Below is a small trained network, with its code and all its weights. Each question gives an input and a target symbol and asks what happens when units are switched off, that is, made to give their printed mean instead of their output.

import numpy as np


def w(rows, s, z=0):
    codes = np.array(rows[::2]) - 128.0
    scale = np.full(codes.shape[1], s)
    scale[-1] = z or s
    return codes * scale


def norm(h):
    return h / np.sqrt((h * h).mean(-1, keepdims=True) + 1e-5)


def f(y):
    return y / 2 * (1 + np.tanh(0.7978845608 * (y + 0.044715 * y**3)))


def softmax(a):
    e = np.exp(a - a.max(-1, keepdims=True))
    return e / e.sum(-1, keepdims=True)


def log_softmax(a):
    a = a - a.max(-1, keepdims=True)
    return a - np.log(np.exp(a).sum(-1, keepdims=True))


def net(x, mask):
    ids = ['αβδεζηλμξπστφψω'.index(c) for c in x.split()]
    T = len(ids)
    res = E[ids] + P[:T]
    q, k, v = (norm(res) @ M[0].T for M in (Q, K, V))
    z = softmax(np.where(np.tri(T) > 0, q @ k.T / 3**0.5, -1e9)) @ v
    res = res + np.where(mask[0], z, O[0][:, -1]) @ O[0][:, :-1]
    y = f(norm(res) @ A[0][:, :-1].T + A[0][:, -1])
    res = res + np.where(mask[1:9], y, B[0][:, -1]) @ B[0][:, :-1]
    return log_softmax(norm(res)[-1] @ U[:, :-1].T + U[:, -1])


Q, K, V, O, A, B = {}, {}, {}, {}, {}, {}
E = w([
[151,169,127,164,145,120,103],'α',
[103,146,170,120,122,127,161],'β',
[16,47,252,168,40,195,90],'δ',
[140,226,110,145,136,65,66],'ε',
[99,137,111,145,172,123,113],'ζ',
[115,157,115,108,141,189,151],'η',
[145,51,119,129,27,108,234],'λ',
[139,23,118,146,188,141,151],'μ',
[108,148,135,97,121,158,147],'ξ',
[180,232,149,129,78,123,176],'π',
[106,158,161,111,143,159,152],'σ',
[108,153,57,129,108,107,120],'τ',
[101,148,143,109,91,130,158],'φ',
[85,135,125,107,142,148,158],'ψ',
[85,103,140,104,138,103,40],'ω',
],0.022)
P = w([
[197,50,128,3,153,35,73],'0',
[60,190,148,147,191,142,126],'1',
[66,181,148,151,169,152,126],'2',
[66,165,138,155,160,147,118],'3',
[63,164,138,144,134,149,112],'4',
[55,155,139,155,132,151,113],'5',
[61,157,139,153,134,145,114],'6',
[54,152,142,153,127,144,106],'7',
[66,153,144,151,121,146,113],'8',
[58,155,158,159,119,153,116],'9',
[56,146,151,162,125,149,113],'10',
[42,141,161,161,113,150,117],'11',
[49,143,160,154,114,151,119],'12',
[52,147,147,149,135,144,117],'13',
],0.0052)
Q[0] = w([
[131,60,108,253,109,88,64],'h1',
[102,232,129,133,157,98,74],'h1',
[80,101,154,30,147,207,168],'h1',
],0.012)
K[0] = w([
[40,103,151,242,127,163,91],'h1',
[216,186,138,142,110,194,99],'h1',
[165,79,106,9,194,102,103],'h1',
],0.012)
V[0] = w([
[83,121,150,135,111,8,150],'h1',
[167,142,188,192,93,98,88],'h1',
[156,144,18,114,62,128,129],'h1',
],0.013)
O[0] = w([
[151,47,165,251,168,27,196,5],'h1',
[176,2,120,150,137,165,46,20],'h1',
[77,208,67,190,62,199,125,160],'h1',
],0.011,0.0023)
A[0] = w([
[14,197,72,50,130,137,20,181],'n1',
[49,183,58,210,165,164,150,158],'n2',
[93,137,90,155,64,178,176,212],'n3',
[151,174,40,209,130,29,109,2],'n4',
[95,10,96,166,192,112,241,220],'n5',
[95,110,96,46,119,212,145,140],'n6',
[40,205,134,144,165,97,254,206],'n7',
[214,200,114,140,35,149,140,95],'n8',
],0.009,0.0046)
B[0] = w([
[144,112,183,227,144,52,88,236],'n1',
[94,71,152,127,119,87,151,213],'n2',
[127,136,159,52,180,132,124,227],'n3',
[106,102,196,74,7,196,71,126],'n4',
[154,202,139,97,87,142,142,198],'n5',
[144,119,168,140,45,126,127,179],'n6',
[157,80,68,141,124,147,73,255],'n7',
[178,157,120,134,151,123,146,190],'n8',
],0.013,0.0093)
U = w([
[119,112,165,165,121,96,107,131],'α',
[170,69,77,138,170,134,52,133],'β',
[59,76,224,90,158,143,146,146],'δ',
[48,64,48,107,112,146,137,207],'ε',
[112,153,118,202,145,40,100,34],'ζ',
[81,138,86,227,150,176,175,145],'η',
[160,90,83,166,40,105,179,33],'λ',
[132,90,148,5,167,77,121,70],'μ',
[85,129,56,100,179,72,188,231],'ξ',
[223,161,112,146,103,144,165,42],'π',
[131,135,164,165,122,172,215,138],'σ',
[56,195,112,74,108,162,122,223],'τ',
[165,102,150,102,62,218,109,2],'φ',
[190,129,37,118,142,104,142,112],'ψ',
[169,110,170,144,162,70,179,153],'ω',
],0.014,0.0028)

Each question gives the input, a string of symbols that net reads in full, and the target symbol t.
The units are the heads (3 rows each of Q, K, V and O) and the neurons (one row each of A and B). Each row of codes is followed by its name. A weight is (code - 128) times the scale printed after its matrix; where a second scale follows, it is the last column's (O, A, B and U).
mask holds one flag per unit, heads first, then neurons. A switched-off unit (its flag False) gives its mean, the last column of its rows in O or B, instead of its output. The means were averaged over made-up inputs and are rounded, as every weight is.
A unit's drop is (log p(t) with every unit on - log p(t) with that unit switched off) / (log p(t) with every unit on - log p(t) with every unit switched off).
The circuit of an input: a set's keep is (log p(t) with only the set's units on - log p(t) with every unit switched off) / (log p(t) with every unit on - log p(t) with every unit switched off). Starting from all 9 units, units are removed one at a time, each time the one whose removal leaves the highest keep (on an exact tie, the one counted first), for as long as the keep stays at least 0.8.
circuit, biggest first: the units of the circuit, biggest drop first
k most important neurons: the k neurons with the biggest drops, biggest first
drop when u is switched off: that unit's drop, to one decimal
input α β π η η β, target φ: circuit, biggest first : h1, n1, n5
input α λ π η π λ λ σ, target φ: most important neuron : n1
input α η ψ μ η μ ξ, target φ: 2 most important neurons : n1, n7
input ε η ψ ω α φ ξ, target σ: circuit, biggest first : h1, n7, n5, n1
input ψ ω η η, target ξ: circuit, biggest first : h1, n7
input π ξ ω α π η λ λ η η η φ, target δ: circuit, biggest first : h1, n3, n7
input ζ η λ φ π α η η α η μ π σ, target ψ: 2 most important neurons : n7, n1
input φ ξ η, target λ: circuit, biggest first : h1, n7, n5, n2
input ζ π μ η η π π ξ ξ η η η, target ψ: circuit, biggest first : h1, n7, n5
input φ ω η φ α ξ ξ, target λ: 3 most important neurons : n7, n5, n1
input ω π η ξ ξ π α π η σ, target π: 3 most important neurons : n5, n1, n3
input ε ξ π α δ η, target σ: circuit, biggest first : h1, n5, n7, n1
input η η β η ω, target ζ: 2 most important neurons : n1, n3
input σ π ψ π η π φ ξ, target μ: circuit, biggest first : h1
input ξ λ η π ξ, target ζ: 2 most important neurons : n1, n7
input λ ε δ π ψ π α π η η ω ψ ξ, target ε: 2 most important neurons : n7, n1
input λ α η, target ε: drop when n2 is switched off : 0.3
input π η η η π π α β φ, target δ: drop when n3 is switched off : 0.6
input β σ β σ α η π μ π ξ η η μ, target μ: drop when n1 is switched off : 0.3
input τ ξ μ λ π σ, target η: circuit, biggest first : h1
input ψ λ π η β τ π η η ε τ π π ξ, target ξ: drop when n1 is switched off : 0.1
